Below are the code and all the weights of a small trained network. Each question names an input and a class and asks about switching units off, where a switched-off unit gives its printed mean instead of its output.

import numpy as np


def w(rows, s, z=0):
    codes = np.array(rows[::2]) - 128.0
    scale = np.full(codes.shape[1], s)
    scale[-1] = z or s
    return codes * scale


def norm(h):
    return h / np.sqrt((h * h).mean(-1, keepdims=True) + 1e-5)


def f(y):
    return y / 2 * (1 + np.tanh(0.7978845608 * (y + 0.044715 * y**3)))


def log_softmax(a):
    a = a - a.max(-1, keepdims=True)
    return a - np.log(np.exp(a).sum(-1, keepdims=True))


def net(x, mask):
    res = np.array(x, float).reshape(1, 3) / 4 @ E
    u = 0
    for l in range(3):
        y = f(norm(res) @ A[l][:, :-1].T + A[l][:, -1])
        res = res + np.where(mask[u : u + 11], y, B[l][:, -1]) @ B[l][:, :-1]
        u += 11
    return log_softmax(norm(res)[-1] @ U[:, :-1].T + U[:, -1])


A, B = {}, {}
E = w([
[188,250,146,131,219,132],'x0',
[204,191,196,48,110,164],'x1',
[140,1,103,82,172,145],'x2',
],0.0082)
A[0] = w([
[114,167,100,162,98,137,138],'L0N1',
[111,168,132,124,76,146,159],'L0N2',
[91,30,92,171,124,121,120],'L0N3',
[124,30,122,93,233,174,96],'L0N4',
[159,97,126,14,254,129,112],'L0N5',
[45,250,123,216,122,140,114],'L0N6',
[76,195,121,244,225,148,105],'L0N7',
[113,91,145,96,91,190,2],'L0N8',
[90,96,97,142,127,75,88],'L0N9',
[123,190,90,234,204,116,111],'L0N10',
[93,118,188,94,132,94,194],'L0N11',
],0.009,0.0023)
B[0] = w([
[135,122,202,144,119,125,155],'L0N1',
[158,115,133,89,78,154,163],'L0N2',
[106,127,129,186,128,203,244],'L0N3',
[173,34,218,116,114,60,240],'L0N4',
[199,109,124,38,171,151,244],'L0N5',
[250,150,160,164,124,123,254],'L0N6',
[115,181,44,144,149,82,241],'L0N7',
[101,148,43,126,114,101,159],'L0N8',
[97,152,131,128,131,160,169],'L0N9',
[126,143,47,136,154,56,233],'L0N10',
[128,122,82,118,103,155,152],'L0N11',
],0.017,0.0058)
A[1] = w([
[32,122,149,196,156,249,79],'L1N1',
[104,89,78,119,220,109,104],'L1N2',
[27,141,173,157,137,161,26],'L1N3',
[87,222,91,219,224,23,143],'L1N4',
[5,81,163,174,102,18,66],'L1N5',
[135,178,89,172,77,42,28],'L1N6',
[175,180,124,66,167,190,9],'L1N7',
[134,89,203,124,173,72,59],'L1N8',
[78,168,130,51,142,162,101],'L1N9',
[143,173,81,175,201,78,41],'L1N10',
[165,122,189,171,108,49,99],'L1N11',
],0.011,0.0016)
B[1] = w([
[139,64,61,194,128,180,202],'L1N1',
[152,98,250,98,94,89,163],'L1N2',
[140,100,104,146,171,161,151],'L1N3',
[148,177,94,172,184,25,254],'L1N4',
[135,167,66,203,120,181,154],'L1N5',
[131,109,158,72,64,108,195],'L1N6',
[62,119,110,169,159,168,181],'L1N7',
[130,102,119,34,132,126,160],'L1N8',
[84,163,92,100,124,152,129],'L1N9',
[79,157,91,148,91,60,209],'L1N10',
[174,138,174,114,101,165,169],'L1N11',
],0.016,0.0077)
A[2] = w([
[182,153,128,103,132,109,99],'L2N1',
[130,106,123,88,143,207,103],'L2N2',
[85,102,126,210,134,159,118],'L2N3',
[97,185,80,111,101,114,33],'L2N4',
[126,179,176,67,155,98,96],'L2N5',
[59,185,119,113,207,212,5],'L2N6',
[124,110,71,107,158,112,51],'L2N7',
[95,185,130,176,129,133,167],'L2N8',
[110,204,93,146,163,5,35],'L2N9',
[110,87,144,132,173,86,85],'L2N10',
[79,91,202,83,99,101,102],'L2N11',
],0.015,0.0017)
B[2] = w([
[107,116,137,133,112,174,178],'L2N1',
[99,196,144,166,155,89,191],'L2N2',
[151,133,51,141,148,177,177],'L2N3',
[113,154,92,61,130,139,156],'L2N4',
[92,58,100,191,86,126,169],'L2N5',
[37,161,197,168,158,124,157],'L2N6',
[142,116,195,141,99,139,149],'L2N7',
[163,58,167,79,150,107,157],'L2N8',
[169,181,94,188,127,8,255],'L2N9',
[208,222,107,84,153,187,148],'L2N10',
[101,135,98,125,201,125,159],'L2N11',
],0.019,0.011)
U = w([
[127,71,37,192,124,218,154],'0',
[47,165,66,49,55,149,101],'1',
[182,185,102,164,126,4,155],'2',
[168,77,161,46,207,130,176],'3',
[186,165,202,138,38,182,117],'4',
[30,189,188,128,174,144,137],'5',
[70,96,95,116,97,96,3],'6',
],0.016,0.0065)

Each question gives the input, the list of numbers given to net, and the class t.
The units are the neurons (one row each of A and B). Each row of codes is followed by its name. A weight is (code - 128) times the scale printed after its matrix; where a second scale follows, it is the last column's (A, B and U).
mask holds one flag per neuron, layer by layer. A switched-off neuron (its flag False) gives its mean, the last column of its row in B, instead of its output. The means were averaged over made-up inputs and are rounded, as every weight is.
A unit's drop is (log p(t) with every unit on - log p(t) with that unit switched off) / (log p(t) with every unit on - log p(t) with every unit switched off).
The circuit of an input: a set's keep is (log p(t) with only the set's units on - log p(t) with every unit switched off) / (log p(t) with every unit on - log p(t) with every unit switched off). Starting from the 12 units with the biggest drops (on a tie, the unit counted first), units are removed one at a time, each time the one whose removal leaves the highest keep (on an exact tie, the one counted first), for as long as the keep stays at least 0.8.
circuit, biggest first: the units of the circuit, biggest drop first
unit that matters most: the unit with the biggest drop
top k neurons: the k neurons with the biggest drops, biggest first
top k neurons in layer l: the k neurons of layer l with the biggest drops, biggest first
drop when u is switched off: that unit's drop, to one decimal
input [-7,3,6], class 0: circuit, biggest first -> (L2N9)
input [7,3,4], class 3: circuit, biggest first -> (L0N5; L2N9)
input [-6,6,2], class 1: circuit, biggest first -> (L1N4; L2N9; L0N6; L1N1)
input [0,5,3], class 3: top 2 neurons -> (L2N9; L0N3)
input [-4,7,-4], class 1: top 2 neurons -> (L0N6; L0N5)
input [-8,5,-6], class 1: top 2 neurons in layer 2 -> (L2N9; L2N11)
input [-8,2,-6], class 4: top 2 neurons -> (L2N9; L0N7)
input [-6,5,2], class 6: top 2 neurons -> (L1N4; L2N9)
input [-4,7,-2], class 1: top 3 neurons in layer 0 -> (L0N5; L0N6; L0N3)
input [-5,4,1], class 1: top 3 neurons -> (L1N4; L0N8; L2N9)
input [4,7,-6], class 4: top 4 neurons in layer 0 -> (L0N7; L0N10; L0N2; L0N8)
input [-3,-4,7], class 0: top 2 neurons -> (L0N3; L0N6)
input [-4,0,5], class 0: top 3 neurons in layer 0 -> (L0N3; L0N6; L0N5)
input [-4,2,2], class 0: unit that matters most -> L0N5
input [-5,-3,-7], class 4: drop when L0N6 is switched off -> 0.3
input [-3,7,-4], class 1: drop when L2N6 is switched off -> 0.1
input [-4,2,-4], class 4: drop when L2N6 is switched off -> 0.0
input [4,8,-4], class 5: top 2 neurons in layer 1 -> (L1N7; L1N4)
